Below is a small trained network, with its code and all its weights. Each question gives an input and a target symbol and asks what happens when units are switched off, that is, made to give their printed mean instead of their output.

import numpy as np


def w(rows, s, z=0):
    codes = np.array(rows[::2]) - 128.0
    scale = np.full(codes.shape[1], s)
    scale[-1] = z or s
    return codes * scale


def f(y):
    return y / 2 * (1 + np.tanh(0.7978845608 * (y + 0.044715 * y**3)))


def softmax(a):
    e = np.exp(a - a.max(-1, keepdims=True))
    return e / e.sum(-1, keepdims=True)


def log_softmax(a):
    a = a - a.max(-1, keepdims=True)
    return a - np.log(np.exp(a).sum(-1, keepdims=True))


def net(x, mask):
    ids = ['αγδηθλμφ'.index(c) for c in x.split()]
    T = len(ids)
    res = E[ids] + P[:T]
    r = res
    for j in range(2):
        rows = slice(2 * j, 2 * j + 2)
        q, k, v = (r @ M[0][rows].T for M in (Q, K, V))
        z = softmax(np.where(np.tri(T) > 0, q @ k.T / 2**0.5, -1e9)) @ v
        o = O[0][rows]
        res = res + np.where(mask[j], z, o[:, -1]) @ o[:, :-1]
    y = f(res @ A[0][:, :-1].T + A[0][:, -1])
    res = res + np.where(mask[2:10], y, B[0][:, -1]) @ B[0][:, :-1]
    return log_softmax(res[-1] @ U[:, :-1].T + U[:, -1])


Q, K, V, O, A, B = {}, {}, {}, {}, {}, {}
E = w([
[145,183,154,69,118],'α',
[159,231,118,242,83],'γ',
[165,108,84,97,104],'δ',
[159,135,178,98,152],'η',
[145,182,96,74,255],'θ',
[145,85,111,198,124],'λ',
[112,100,158,110,223],'μ',
[162,19,178,135,103],'φ',
],0.019)
P = w([
[183,104,4,107,60],'0',
[213,98,155,158,199],'1',
[75,171,177,107,147],'2',
[60,112,82,161,80],'3',
[208,97,155,163,203],'4',
[71,162,195,127,147],'5',
[52,117,85,169,81],'6',
[203,97,153,167,205],'7',
[69,151,201,138,150],'8',
[51,119,81,171,82],'9',
[200,98,149,162,208],'10',
],0.017)
Q[0] = w([
[2,136,149,126,101],'h1',
[166,154,173,159,152],'h1',
[24,134,112,115,85],'h2',
[108,164,149,78,116],'h2',
],0.013)
K[0] = w([
[100,212,205,155,105],'h1',
[191,151,61,154,110],'h1',
[1,111,163,173,168],'h2',
[104,148,152,99,138],'h2',
],0.0097)
V[0] = w([
[127,154,131,116,190],'h1',
[152,121,127,224,119],'h1',
[199,2,114,117,181],'h2',
[94,144,75,73,101],'h2',
],0.0097)
O[0] = w([
[138,58,38,86,132,100],'h1',
[172,253,166,192,141,175],'h1',
[27,32,207,144,97,254],'h2',
[2,141,16,152,207,127],'h2',
],0.008,0.0068)
A[0] = w([
[143,100,168,41,150,39],'n1',
[99,157,117,181,168,239],'n2',
[160,93,58,225,21,107],'n3',
[181,141,88,68,5,255],'n4',
[212,74,170,156,163,114],'n5',
[169,139,34,153,12,94],'n6',
[117,140,136,98,32,75],'n7',
[79,116,64,110,25,132],'n8',
],0.013,0.0093)
B[0] = w([
[176,117,130,95,186,146],'n1',
[83,137,120,83,86,254],'n2',
[194,59,130,47,197,220],'n3',
[141,120,254,145,117,195],'n4',
[141,230,124,58,100,234],'n5',
[130,86,59,207,16,183],'n6',
[194,235,49,8,47,142],'n7',
[149,229,129,194,161,190],'n8',
],0.011,0.012)
U = w([
[83,138,46,95,125,178],'α',
[195,178,110,166,196,107],'γ',
[8,65,134,181,116,236],'δ',
[105,113,89,60,83,111],'η',
[122,39,110,105,168,155],'θ',
[92,191,144,162,121,110],'λ',
[186,112,145,81,175,1],'μ',
[68,76,222,183,155,194],'φ',
],0.012,0.0083)

Each question gives the input, a string of symbols that net reads in full, and the target symbol t.
The units are the heads (2 rows each of Q, K, V and O) and the neurons (one row each of A and B). Each row of codes is followed by its name. A weight is (code - 128) times the scale printed after its matrix; where a second scale follows, it is the last column's (O, A, B and U).
mask holds one flag per unit, heads first, then neurons. A switched-off unit (its flag False) gives its mean, the last column of its rows in O or B, instead of its output. The means were averaged over made-up inputs and are rounded, as every weight is.
A unit's drop is (log p(t) with every unit on - log p(t) with that unit switched off) / (log p(t) with every unit on - log p(t) with every unit switched off).
The circuit of an input: a set's keep is (log p(t) with only the set's units on - log p(t) with every unit switched off) / (log p(t) with every unit on - log p(t) with every unit switched off). Starting from all 10 units, units are removed one at a time, each time the one whose removal leaves the highest keep (on an exact tie, the one counted first), for as long as the keep stays at least 0.8.
circuit, biggest first: the units of the circuit, biggest drop first
unit that matters most: the unit with the biggest drop
top k neurons: the k neurons with the biggest drops, biggest first
heads that matter: for each layer, one digit per head in row order, 1 if its drop is at least 0.15 and else 0, layers parted by /
input δ γ δ φ δ φ λ λ, target δ: heads that matter	01
input μ μ φ η λ, target μ: unit that matters most	n5
input λ μ λ α μ μ γ θ μ, target λ: circuit, biggest first	(h1; n3)
input φ α η γ μ μ φ λ φ, target λ: circuit, biggest first	(n5; n3; h1)
input λ λ δ μ φ φ μ λ, target λ: circuit, biggest first	(h1; n5; n2)
input μ θ λ μ η α θ θ η λ γ, target μ: heads that matter	01
input λ φ η μ δ θ α μ δ λ γ, target λ: circuit, biggest first	(h1; n2)
input λ φ λ λ δ, target λ: heads that matter	10
input α φ θ α μ μ δ λ λ λ, target θ: top 2 neurons	(n3; n6)
input λ λ θ μ λ λ η δ μ γ η, target λ: heads that matter	10
input μ η α, target μ: heads that matter	10
input α δ φ γ δ η μ λ, target α: heads that matter	01
input δ δ λ θ δ δ, target φ: circuit, biggest first	(n5; n6)
input α δ θ λ α, target α: circuit, biggest first	(h2; n4)
input λ δ γ η μ, target λ: circuit, biggest first	(n5; n3)
input φ θ θ α α, target φ: unit that matters most	h2
input α η μ λ λ, target α: circuit, biggest first	(h2; n2)
input α θ μ φ η λ δ λ μ α γ, target α: heads that matter	01
input α δ θ φ λ μ η, target φ: top 2 neurons	(n4; n5)
input γ μ λ μ η η γ μ δ φ φ, target γ: circuit, biggest first	(h2)
input θ φ λ α δ, target θ: heads that matter	11
input θ θ μ φ δ λ γ, target η: heads that matter	00
input φ μ δ λ γ η μ φ η, target λ: heads that matter	11
input λ γ μ γ, target η: top 4 neurons	(n3; n6; n2; n8)
input α μ η φ, target μ: top 3 neurons	(n3; n7; n8)
